Below is a small trained network, with its code and all its weights. Each question gives an input and a target symbol and asks what happens when units are switched off, that is, made to give their printed mean instead of their output.

import numpy as np


def w(rows, s, z=0):
    codes = np.array(rows[::2]) - 128.0
    scale = np.full(codes.shape[1], s)
    scale[-1] = z or s
    return codes * scale


def norm(h):
    return h / np.sqrt((h * h).mean(-1, keepdims=True) + 1e-5)


def f(y):
    return y / 2 * (1 + np.tanh(0.7978845608 * (y + 0.044715 * y**3)))


def softmax(a):
    e = np.exp(a - a.max(-1, keepdims=True))
    return e / e.sum(-1, keepdims=True)


def log_softmax(a):
    a = a - a.max(-1, keepdims=True)
    return a - np.log(np.exp(a).sum(-1, keepdims=True))


def net(x, mask):
    ids = ['ΣΩγθμπτ'.index(c) for c in x.split()]
    T = len(ids)
    res = E[ids] + P[:T]
    r = norm(res)
    for j in range(3):
        rows = slice(2 * j, 2 * j + 2)
        q, k, v = (r @ M[0][rows].T for M in (Q, K, V))
        z = softmax(np.where(np.tri(T) > 0, q @ k.T / 2**0.5, -1e9)) @ v
        o = O[0][rows]
        res = res + np.where(mask[j], z, o[:, -1]) @ o[:, :-1]
    y = f(norm(res) @ A[0][:, :-1].T + A[0][:, -1])
    res = res + np.where(mask[3:19], y, B[0][:, -1]) @ B[0][:, :-1]
    return log_softmax(norm(res)[-1] @ U[:, :-1].T + U[:, -1])


Q, K, V, O, A, B = {}, {}, {}, {}, {}, {}
E = w([
[98,28,100,137,147],'Σ',
[103,32,102,142,143],'Ω',
[140,67,79,146,195],'γ',
[80,130,57,141,186],'θ',
[230,22,169,95,107],'μ',
[254,203,88,106,176],'π',
[174,249,167,46,16],'τ',
],0.0019)
P = w([
[121,126,127,152,130],'0',
[143,118,24,180,71],'1',
[110,130,150,100,161],'2',
[148,108,3,103,72],'3',
[111,137,168,195,135],'4',
[128,124,106,231,74],'5',
[101,122,128,31,170],'6',
[124,90,33,65,117],'7',
[122,154,185,176,114],'8',
],0.0049)
Q[0] = w([
[137,109,39,1,149],'h0',
[157,104,31,128,76],'h0',
[150,101,25,91,91],'h1',
[143,150,152,233,77],'h1',
[127,129,119,133,83],'h2',
[162,127,86,158,141],'h2',
],0.0095)
K[0] = w([
[137,150,162,254,102],'h0',
[77,127,213,183,167],'h0',
[122,148,164,230,152],'h1',
[126,116,95,57,163],'h1',
[158,150,106,144,113],'h2',
[77,88,132,160,83],'h2',
],0.0096)
V[0] = w([
[118,221,107,128,140],'h0',
[254,136,144,114,155],'h0',
[94,149,103,93,104],'h1',
[134,124,129,114,12],'h1',
[142,117,113,188,124],'h2',
[121,151,206,154,159],'h2',
],0.007)
O[0] = w([
[91,255,144,104,175,71],'h0',
[219,128,159,82,177,107],'h0',
[77,111,104,41,135,84],'h1',
[108,121,211,48,56,51],'h1',
[127,142,137,43,106,232],'h2',
[107,90,41,143,61,4],'h2',
],0.0058,0.0026)
A[0] = w([
[93,200,196,40,70,105],'n0',
[189,206,160,96,176,101],'n1',
[137,148,128,119,109,46],'n2',
[93,178,128,124,146,140],'n3',
[153,112,152,141,86,116],'n4',
[64,186,108,151,127,136],'n5',
[188,101,187,133,113,113],'n6',
[173,184,98,109,70,162],'n7',
[142,99,70,90,130,165],'n8',
[179,111,135,105,95,125],'n9',
[63,110,115,148,151,54],'n10',
[103,109,129,128,106,108],'n11',
[44,168,88,155,147,37],'n12',
[166,124,134,109,109,116],'n13',
[108,95,82,133,2,2],'n14',
[101,190,180,63,80,103],'n15',
],0.0086,0.0042)
B[0] = w([
[79,177,254,224,91,254],'n0',
[174,210,112,90,61,199],'n1',
[102,104,104,146,144,99],'n2',
[114,106,149,98,139,148],'n3',
[124,126,137,99,159,130],'n4',
[101,127,154,72,162,143],'n5',
[102,114,135,77,144,164],'n6',
[114,96,136,193,178,170],'n7',
[124,144,179,142,122,192],'n8',
[81,135,146,113,161,148],'n9',
[123,174,96,155,127,120],'n10',
[153,138,132,127,143,115],'n11',
[54,166,107,78,155,124],'n12',
[78,135,138,123,149,134],'n13',
[73,121,100,53,26,130],'n14',
[85,123,191,199,115,212],'n15',
],0.0073,0.0041)
U = w([
[100,93,82,120,43,7],'Σ',
[95,82,80,104,42,121],'Ω',
[201,93,85,253,189,84],'γ',
[20,183,55,98,232,108],'θ',
[160,18,180,29,199,130],'μ',
[229,228,122,61,114,210],'π',
[72,173,246,180,111,213],'τ',
],0.0065,0.0011)

Each question gives the input, a string of symbols that net reads in full, and the target symbol t.
The units are the heads (2 rows each of Q, K, V and O) and the neurons (one row each of A and B). Each row of codes is followed by its name. A weight is (code - 128) times the scale printed after its matrix; where a second scale follows, it is the last column's (O, A, B and U).
mask holds one flag per unit, heads first, then neurons. A switched-off unit (its flag False) gives its mean, the last column of its rows in O or B, instead of its output. The means were averaged over made-up inputs and are rounded, as every weight is.
A unit's drop is (log p(t) with every unit on - log p(t) with that unit switched off) / (log p(t) with every unit on - log p(t) with every unit switched off).
The circuit of an input: a set's keep is (log p(t) with only the set's units on - log p(t) with every unit switched off) / (log p(t) with every unit on - log p(t) with every unit switched off). Starting from the 12 units with the biggest drops (on a tie, the unit counted first), units are removed one at a time, each time the one whose removal leaves the highest keep (on an exact tie, the one counted first), for as long as the keep stays at least 0.8.
circuit, biggest first: the units of the circuit, biggest drop first
unit that matters most: the unit with the biggest drop
k most important neurons: the k neurons with the biggest drops, biggest first
which heads matter: for each layer, one digit per head in row order, 1 if its drop is at least 0.15 and else 0, layers parted by /
input Ω π Σ γ γ τ, target Σ: circuit, biggest first : h0, n14
input τ π γ Σ π, target π: circuit, biggest first : n0, n1
input γ θ Ω, target θ: which heads matter : 100
input τ Ω γ θ Σ, target θ: circuit, biggest first : h0, n0, h1, n15
input γ θ γ Ω θ μ γ, target μ: circuit, biggest first : n0
input τ γ π τ π γ τ Σ, target π: circuit, biggest first : h0, n1
input γ γ γ γ π Ω θ μ, target π: circuit, biggest first : h0, n1
input θ π Σ γ Σ γ, target Σ: circuit, biggest first : h0, n14, n0
input μ π γ Ω γ τ, target γ: which heads matter : 010
input γ γ Ω γ γ θ, target Ω: circuit, biggest first : h0, n14, n0
input γ θ Ω γ τ γ, target Ω: circuit, biggest first : h0, n14, n0
input γ γ θ τ γ τ μ μ, target γ: circuit, biggest first : h1, n0
input γ γ θ μ γ θ γ γ γ, target γ: 2 most important neurons : n0, n1
input γ Σ τ γ, target γ: circuit, biggest first : h1
input τ γ Σ γ π τ τ γ, target π: which heads matter : 100
input μ π θ, target π: circuit, biggest first : n1, h0
input Ω γ τ γ θ π γ, target π: which heads matter : 000
input γ τ γ π, target γ: which heads matter : 000
input γ γ θ γ Ω μ γ μ, target Ω: which heads matter : 100
input γ μ π θ θ π γ γ θ, target θ: which heads matter : 010
input τ τ τ γ μ τ Ω Ω, target μ: unit that matters most : h0
input θ μ Σ, target μ: which heads matter : 010
input Σ τ τ Ω θ μ μ θ θ, target μ: which heads matter : 111
input θ γ Σ μ γ θ π μ μ, target π: 3 most important neurons : n1, n0, n15
